The symbols move the nodes like this.
!: SZ->TG, TG->GQ, GP->CR, NZ->TN, GF->ZC, PM->PG, CT->MN, FH->PZ, HZ->NB, MJ->JN, GQ->JF, CR->TP, ZN->LS, MN->ZN, GJ->GS, SR->PN, DL->SL, RP->DS, PF->ZG, HC->RF, LB->LG, DH->NQ, JC->HQ, QP->SZ, DR->LB, LG->DH, JP->SD, LZ->MJ, TH->LJ, PZ->QR, JF->GM, JB->GP, CF->RN, NB->NG, JN->RG, ZQ->QL, BP->RJ, DS->ZD, DC->JC, NS->NT, HF->DG, LJ->ZQ, RF->MQ, RD->RQ, SL->LG, RN->HZ, ZF->NZ, GM->PZ, LS->TB, PG->GQ, TB->CF, ZD->NG, SM->PG, QZ->NG, ZG->DC, RG->CF, QR->GJ, RQ->LG, CC->GF, SD->CT, LC->JB, SG->FT, FT->HC, QL->RF, JM->JB, NT->ZZ, RJ->DL, MQ->NS, NG->PH, NQ->SR, PN->JP, TP->LC, ZZ->DR, HQ->ZC, GS->TH, DG->QZ, PH->JB, ZC->PF, TN->LZ
@: SZ->CF, TG->HZ, GP->QL, NZ->JC, GF->NZ, PM->NG, CT->PN, FH->PZ, HZ->ZC, MJ->NZ, GQ->PH, CR->JM, ZN->SD, MN->JP, GJ->GM, SR->NZ, DL->LB, RP->TG, PF->CC, HC->RQ, LB->NT, DH->DL, JC->PF, QP->QZ, DR->NS, LG->RJ, JP->NQ, LZ->ZF, TH->NS, PZ->GQ, JF->ZD, JB->PH, CF->MJ, NB->QZ, JN->TN, ZQ->GS, BP->ZZ, DS->LZ, DC->ZC, NS->SL, HF->RP, LJ->LJ, RF->SG, RD->GJ, SL->BP, RN->JN, ZF->GF, GM->DG, LS->CT, PG->PH, TB->MN, ZD->TH, SM->QP, QZ->QR, ZG->GF, RG->LZ, QR->JF, RQ->TP, CC->ZN, SD->ZC, LC->GP, SG->LC, FT->RD, QL->JF, JM->LJ, NT->RF, RJ->DR, MQ->FT, NG->RG, NQ->CT, PN->ZN, TP->JB, ZZ->MQ, HQ->ZG, GS->PZ, DG->DS, PH->DG, ZC->MN, TN->NQ
+: SZ->HZ, TG->QP, GP->JM, NZ->HQ, GF->TB, PM->PH, CT->PF, FH->QP, HZ->CF, MJ->TN, GQ->PM, CR->JB, ZN->CT, MN->SD, GJ->FT, SR->DH, DL->BP, RP->SM, PF->GF, HC->SG, LB->NT, DH->SL, JC->ZG, QP->JN, DR->NT, LG->PN, JP->SR, LZ->NZ, TH->GJ, PZ->JF, JF->PG, JB->QL, CF->JN, NB->NG, JN->LZ, ZQ->TH, BP->DR, DS->NG, DC->PF, NS->RF, HF->JC, LJ->GS, RF->FT, RD->TH, SL->RJ, RN->RG, ZF->JC, GM->GQ, LS->MN, PG->NB, TB->GF, ZD->RP, SM->LZ, QZ->HF, ZG->ZC, RG->MJ, QR->GM, RQ->LC, CC->LS, SD->PN, LC->CR, SG->RD, FT->RQ, QL->LJ, JM->ZQ, NT->GP, RJ->HC, MQ->HC, NG->TN, NQ->LG, PN->NQ, TP->GP, ZZ->NS, HQ->DC, GS->FT, DG->ZD, PH->QZ, ZC->CC, TN->ZF

The rows follow the links: the fewer symbols apart two nodes are, the more alike their rows tend to be.

Name the node of each row.
-25,78,19,-6,73,1,82,6,34,-10,6,64,-13,52,-27,-12,22,-20,34,-24,1,-57,56,29,-41,-2,-61,-90,22,-44,-25,6,76,15,5,10,-29,-29,-23,-16,-35,11,58,36,20,13,-55,-42,-30,-56,22,141,-57,-36,-23,-12 -> HQ
27,-86,-32,-23,2,-41,-17,-25,-5,9,-2,-50,38,46,-3,-48,25,-50,-48,-51,-1,-35,-51,7,2,-5,30,53,15,-35,-7,11,-20,42,-101,99,-6,-39,18,-7,-14,-37,-26,-26,66,-20,-32,66,-30,38,87,85,-40,71,-64,-15 -> TG
-31,107,36,20,61,20,72,13,28,-23,-2,78,-35,33,-13,8,20,2,56,8,7,-46,77,12,-28,-1,-62,-93,27,-29,-14,-1,81,5,46,-29,-30,-22,-29,-17,-12,33,68,49,-4,18,-41,-61,-18,-64,-13,78,-48,-72,-3,-6 -> SD
17,-55,-13,-1,15,-25,5,-9,11,-12,-21,-14,18,73,5,-49,36,-47,-35,-30,11,-71,-25,6,8,-5,16,16,43,-43,-7,22,21,51,-78,100,-24,-76,7,-28,-15,-28,10,2,80,-10,-50,44,-36,25,87,106,-80,29,-77,-20 -> RN
-1,13,35,74,-54,53,-53,32,-2,-38,-54,10,-49,-20,52,29,-9,38,28,97,24,6,3,-51,68,4,27,15,23,46,34,15,6,-14,64,-28,3,-40,0,-34,64,25,-1,33,-21,-2,38,-14,24,17,-53,-158,-8,-79,19,-6 -> BP
-26,92,50,56,23,42,41,31,28,-45,-35,73,-51,29,16,12,16,19,54,54,28,-51,67,-11,12,-5,-39,-79,44,-9,3,15,80,5,58,-26,-26,-55,-26,-39,14,33,65,61,5,13,-25,-58,-6,-40,-22,9,-61,-104,-5,-9 -> NQ
-2,1,31,62,-58,51,-58,32,-6,-27,-44,1,-44,-36,48,35,-18,42,21,92,21,23,-6,-50,64,7,28,27,9,50,35,9,-10,-21,64,-38,12,-18,5,-26,61,25,-10,22,-31,-2,49,-9,30,22,-62,-171,18,-67,32,1 -> ZZ
-8,-3,-21,-46,-19,-11,-18,-11,-18,40,44,-20,28,-83,-29,28,-37,27,-5,-21,-31,81,-18,9,-26,4,0,24,-78,36,-1,-39,-61,-52,23,-74,34,108,13,50,-17,3,-53,-43,-66,-2,51,-10,29,-12,-50,-59,110,41,75,18 -> CR
7,-12,1,8,36,-15,30,-2,15,-20,-19,10,1,84,3,-43,38,-42,-12,-24,17,-75,9,14,-3,-8,-3,-24,55,-52,-12,28,49,52,-51,85,-29,-83,-9,-31,-19,-24,43,20,76,1,-60,18,-35,5,72,121,-93,0,-76,-15 -> TN
7,-39,-33,-46,-29,-20,-34,-20,-28,44,41,-48,34,-74,-16,19,-34,18,-23,-25,-27,83,-39,6,-16,4,21,52,-67,32,1,-30,-79,-41,4,-49,36,97,16,50,-7,-11,-60,-51,-53,-6,51,16,28,13,-35,-69,101,64,56,18 -> GS
27,-92,-34,-22,-6,-38,-20,-25,-11,7,-1,-51,43,43,-1,-48,24,-46,-57,-46,2,-35,-48,11,5,-9,34,51,17,-32,-7,13,-20,44,-99,94,-7,-41,18,-4,-17,-40,-20,-26,71,-15,-34,62,-27,44,86,84,-44,72,-64,-9 -> QP
3,-10,-8,-2,-49,16,-48,6,-25,14,10,-24,-1,-80,9,37,-37,44,1,30,-11,78,-22,-16,16,7,24,38,-46,56,16,-17,-59,-50,49,-69,32,72,12,28,23,8,-42,-24,-64,-1,63,-5,39,12,-68,-141,86,2,66,16 -> FT
3,-4,18,32,-60,36,-57,25,-14,-11,-22,-10,-35,-53,37,42,-31,46,11,72,7,50,-12,-37,45,8,27,28,-15,61,25,4,-30,-40,68,-52,22,19,7,0,47,12,-25,1,-51,1,62,-11,40,23,-75,-172,51,-41,55,7 -> MQ
-7,-4,-17,-39,-25,-2,-23,-4,-17,36,35,-19,19,-79,-21,31,-42,31,-2,-5,-30,83,-19,4,-22,7,1,22,-73,43,1,-31,-58,-57,33,-72,33,100,9,45,-2,4,-53,-40,-70,2,55,-11,33,-5,-57,-80,107,32,76,14 -> LC
-23,83,25,1,64,7,79,9,29,-16,4,70,-26,57,-18,-10,22,-12,36,-15,5,-53,62,26,-39,-3,-57,-93,36,-40,-23,12,80,18,19,10,-31,-34,-28,-16,-30,8,68,42,22,19,-52,-44,-26,-49,16,125,-59,-44,-28,-8 -> TB
-13,49,47,76,-33,58,-25,36,8,-43,-47,32,-56,-13,43,36,-6,41,44,95,29,-7,32,-42,53,3,3,-17,29,33,27,9,33,-11,78,-44,-5,-36,-10,-36,55,38,27,47,-24,6,25,-38,19,-6,-61,-127,-17,-99,25,-2 -> LG
-24,89,20,-4,76,-3,86,2,27,-5,12,65,-18,53,-24,-9,22,-20,39,-29,-1,-50,64,26,-46,-3,-64,-89,25,-46,-24,3,71,16,12,-3,-31,-20,-30,-12,-29,16,63,37,7,17,-55,-40,-29,-59,12,130,-48,-36,-19,-2 -> DC
-2,17,38,71,-52,54,-49,33,-4,-35,-47,12,-52,-23,53,35,-10,40,29,97,26,12,5,-48,65,5,23,11,27,43,32,17,5,-15,69,-33,3,-36,-3,-31,63,26,8,33,-25,-1,39,-17,28,18,-59,-158,-3,-81,25,0 -> RJ
-31,102,31,10,62,13,79,11,30,-17,4,76,-27,37,-17,5,17,1,47,-5,5,-45,75,21,-35,-4,-64,-98,22,-33,-19,1,79,6,37,-24,-24,-18,-27,-13,-21,25,66,47,2,20,-45,-58,-19,-62,-4,98,-46,-61,-7,-5 -> LS
-13,47,17,9,57,-2,61,0,29,-23,-11,48,-6,69,-14,-25,37,-28,21,-18,13,-78,42,18,-19,-8,-39,-61,42,-52,-16,12,73,36,-25,41,-31,-59,-17,-31,-26,4,57,37,51,5,-65,-20,-36,-33,53,140,-87,-27,-53,-13 -> NZ

Each walk starts at a row. The symbols on each line, taken left to right, move it on to the next node.
Answer with the node's row; about right is enough.
16,-53,-36,-39,-36,-21,-41,-20,-34,40,39,-59,33,-67,-11,14,-33,15,-33,-29,-26,86,-44,4,-9,4,33,64,-51,31,3,-21,-84,-30,-4,-40,38,85,15,53,-2,-16,-56,-53,-48,-5,52,26,30,25,-30,-78,93,67,47,24
+ + @ @: 0,-23,-33,-54,-16,-24,-20,-18,-24,44,49,-35,34,-77,-29,20,-34,19,-18,-35,-33,80,-26,12,-30,3,4,36,-75,32,-4,-35,-71,-46,7,-58,33,105,14,57,-16,-2,-57,-51,-58,-2,44,3,27,-2,-36,-50,108,63,63,17
+ ! + @: 1,-16,-13,-20,-39,2,-42,-1,-26,31,22,-29,5,-73,-1,32,-39,33,-1,13,-24,85,-29,-11,2,11,16,41,-55,50,9,-21,-66,-51,40,-62,31,83,10,38,16,7,-52,-36,-71,-1,67,4,36,9,-65,-124,101,24,68,14
-2,2,15,27,-56,35,-55,21,-15,-5,-14,-11,-17,-69,24,42,-35,51,15,63,2,56,-9,-31,38,5,21,31,-27,62,24,-12,-37,-41,64,-68,26,40,12,9,38,18,-32,-2,-55,0,64,-16,39,17,-73,-163,61,-33,60,8
! ! + !: -3,-4,10,21,-54,29,-54,17,-15,1,-9,-12,-19,-67,21,42,-34,45,13,56,-1,61,-15,-32,35,9,24,35,-32,59,24,-13,-44,-43,60,-61,27,40,10,12,40,18,-40,-10,-61,-1,64,-10,39,15,-73,-163,68,-24,62,7
+ + ! +: -30,104,46,35,43,38,57,25,31,-30,-19,80,-50,30,3,16,13,11,60,35,16,-44,71,0,-7,3,-55,-92,33,-14,-5,7,83,-2,59,-29,-27,-38,-30,-32,9,34,66,56,-8,19,-28,-59,-11,-51,-29,33,-48,-91,0,-9
6,-38,-28,-33,-44,-10,-45,-12,-27,31,34,-51,30,-83,-10,22,-41,32,-26,-9,-20,81,-31,1,-6,1,30,52,-63,41,4,-26,-72,-39,11,-59,45,92,18,47,-10,-13,-53,-48,-46,-1,56,0,38,18,-37,-89,98,48,58,21
@ @ + @: 0,8,34,68,-55,50,-55,29,-5,-31,-46,3,-48,-30,50,34,-14,42,25,95,25,18,-2,-50,65,4,28,20,18,48,35,15,-6,-16,65,-35,6,-28,0,-25,64,21,-2,28,-28,1,43,-14,30,25,-61,-167,4,-72,29,3
+ + @ @: 33,-96,-55,-56,-19,-48,-36,-33,-26,39,36,-72,52,-18,-15,-27,-8,-21,-64,-64,-21,41,-62,17,-13,-1,42,73,-33,0,-8,-4,-76,3,-70,35,25,43,22,41,-25,-46,-51,-62,11,-12,13,59,5,42,38,17,45,105,-12,11
-6,8,1,0,-42,17,-38,7,-16,15,13,-12,-2,-82,4,43,-35,41,13,34,-13,73,-10,-18,11,9,8,27,-55,54,14,-26,-49,-52,54,-79,28,76,8,28,23,23,-43,-19,-72,-3,62,-17,38,-4,-76,-138,90,-5,77,13
+ ! @: 22,-95,-53,-55,-16,-51,-31,-33,-22,34,29,-73,63,-16,-19,-28,-4,-26,-60,-64,-20,27,-63,19,-15,-3,37,73,-36,-5,-10,-13,-67,8,-83,43,23,38,29,35,-29,-37,-57,-59,25,-17,3,58,-6,38,53,40,34,105,-12,3
+ @ + +: 28,-103,-52,-53,-16,-49,-33,-31,-16,29,21,-67,58,0,-15,-34,3,-36,-59,-59,-19,11,-68,14,-12,-1,40,73,-23,-12,-5,-6,-58,15,-89,63,16,17,28,23,-21,-39,-57,-54,34,-18,-1,67,-9,45,62,46,17,101,-27,-3
-11,43,8,10,56,-7,59,-6,22,-20,-4,36,4,66,-16,-29,38,-30,15,-28,14,-78,42,21,-23,-10,-36,-55,41,-56,-20,7,67,45,-34,41,-33,-56,-15,-25,-29,4,58,31,54,3,-69,-12,-39,-30,59,147,-84,-17,-58,-10
! + @ @: -25,84,22,2,67,3,79,1,32,-14,7,65,-15,50,-23,-10,24,-12,35,-18,3,-59,63,26,-38,-6,-58,-89,24,-42,-20,-1,76,20,10,-1,-30,-29,-26,-16,-33,14,62,37,24,16,-56,-45,-30,-56,21,131,-60,-41,-24,-7
! +: -29,98,27,0,68,9,82,10,30,-13,8,75,-20,43,-22,0,17,-8,45,-10,5,-50,70,24,-42,0,-66,-97,19,-36,-19,1,79,5,29,-16,-28,-18,-27,-15,-28,22,64,41,4,17,-48,-55,-22,-62,1,113,-43,-49,-11,-9
24,-73,-24,-14,8,-35,-3,-18,0,0,-10,-31,28,64,3,-48,31,-50,-44,-42,6,-54,-36,9,7,-7,24,34,34,-40,-9,22,0,50,-90,100,-15,-61,9,-16,-17,-36,-3,-11,77,-10,-45,59,-30,37,87,99,-64,54,-73,-11
! @: 15,-49,-17,-11,24,-29,14,-18,11,-7,-11,-16,24,67,-5,-46,32,-52,-33,-42,6,-66,-21,13,-1,-6,10,13,34,-48,-12,16,20,51,-87,96,-21,-64,5,-20,-19,-26,8,-2,78,-13,-51,43,-38,20,92,127,-74,40,-76,-16
+ @ + !: 13,-39,-13,2,27,-24,15,-14,10,-12,-15,-10,20,73,1,-46,38,-49,-26,-33,11,-70,-15,12,0,-8,6,8,43,-49,-6,19,28,58,-80,92,-26,-75,2,-27,-13,-20,20,7,77,-10,-58,37,-37,18,88,121,-85,27,-79,-16
29,-99,-49,-39,-10,-48,-26,-31,-15,20,14,-65,54,19,-10,-43,11,-38,-63,-58,-9,-9,-59,17,-4,-9,38,64,-6,-21,-10,2,-44,31,-98,72,8,-8,23,14,-30,-43,-33,-46,57,-16,-19,62,-16,46,78,69,-10,91,-46,2
! ! @: 28,-96,-49,-39,-10,-48,-27,-37,-16,25,16,-68,61,7,-14,-38,13,-38,-60,-64,-12,-3,-60,15,-5,-8,37,72,-12,-23,-6,-4,-53,29,-98,66,11,7,25,19,-22,-38,-43,-46,44,-21,-13,67,-16,40,74,59,2,98,-37,0
@ + @ +: 12,-25,-7,12,30,-22,19,-17,8,-17,-15,-6,14,76,5,-46,43,-46,-17,-29,18,-72,-3,7,5,-13,7,3,58,-57,-8,21,32,64,-71,86,-27,-78,-4,-28,-10,-16,34,14,76,-9,-60,34,-38,13,78,115,-93,18,-84,-12
-30,102,44,33,47,31,62,23,31,-30,-16,79,-42,33,-4,11,15,11,57,27,16,-47,72,5,-13,-1,-53,-93,29,-23,-10,4,82,6,53,-27,-27,-35,-29,-29,-2,33,67,56,0,19,-33,-64,-13,-53,-18,52,-54,-88,-4,-9
! @ @: -32,103,35,11,63,17,75,13,33,-19,0,81,-29,36,-18,5,15,0,50,2,7,-50,74,15,-33,0,-64,-98,22,-30,-15,-1,82,2,36,-20,-28,-22,-27,-22,-19,27,63,46,3,17,-42,-60,-20,-61,-5,93,-45,-63,-6,-10
@ ! @: -29,91,24,1,74,3,83,8,33,-13,6,67,-18,50,-24,-5,22,-18,42,-22,1,-56,63,24,-41,0,-65,-90,23,-46,-23,-1,77,12,15,0,-32,-26,-27,-17,-26,21,59,39,13,12,-53,-44,-31,-61,13,126,-51,-42,-18,-7
25,-74,-39,-43,19,-47,4,-30,-4,15,17,-38,46,42,-17,-46,22,-49,-51,-69,-9,-31,-39,26,-18,-6,19,29,11,-41,-17,12,-13,41,-95,89,-6,-24,12,5,-36,-42,-12,-28,62,-9,-38,55,-29,26,86,118,-33,80,-57,-7
+ + ! !: -20,70,15,-7,70,-6,79,-4,27,-10,8,56,-7,56,-26,-18,27,-23,27,-33,3,-62,58,27,-41,-8,-55,-80,26,-52,-22,4,73,25,-8,14,-28,-30,-20,-13,-37,8,64,30,31,14,-62,-33,-32,-49,35,148,-62,-23,-35,-6
+ ! ! @: -29,90,20,-5,68,4,83,3,31,-15,10,71,-20,41,-25,-4,19,-8,38,-21,1,-51,68,28,-42,-3,-61,-94,24,-38,-21,2,76,11,21,-12,-27,-19,-26,-16,-33,14,66,36,11,18,-50,-53,-24,-58,9,125,-50,-44,-16,-3
4,-29,-25,-52,-27,-17,-28,-7,-22,42,41,-33,24,-72,-20,21,-42,21,-17,-22,-31,86,-34,8,-21,10,12,37,-69,41,-3,-26,-69,-50,16,-54,36,99,17,51,-8,-10,-60,-51,-61,-3,56,8,30,8,-43,-68,106,51,66,15
+ ! ! +: 2,-20,-31,-53,-19,-20,-18,-15,-26,48,47,-32,26,-75,-23,21,-40,23,-16,-30,-31,87,-24,13,-30,5,8,31,-70,34,-6,-27,-69,-45,17,-61,35,103,10,56,-13,-9,-49,-48,-64,-1,51,3,28,0,-45,-57,109,57,64,22
+ ! @: 1,-1,26,51,-60,43,-60,26,-14,-20,-34,-8,-38,-42,45,40,-22,44,18,82,18,40,-7,-43,54,7,28,28,3,55,28,7,-22,-28,69,-47,17,-2,4,-12,55,19,-12,14,-42,0,58,-12,38,21,-68,-175,28,-55,40,7
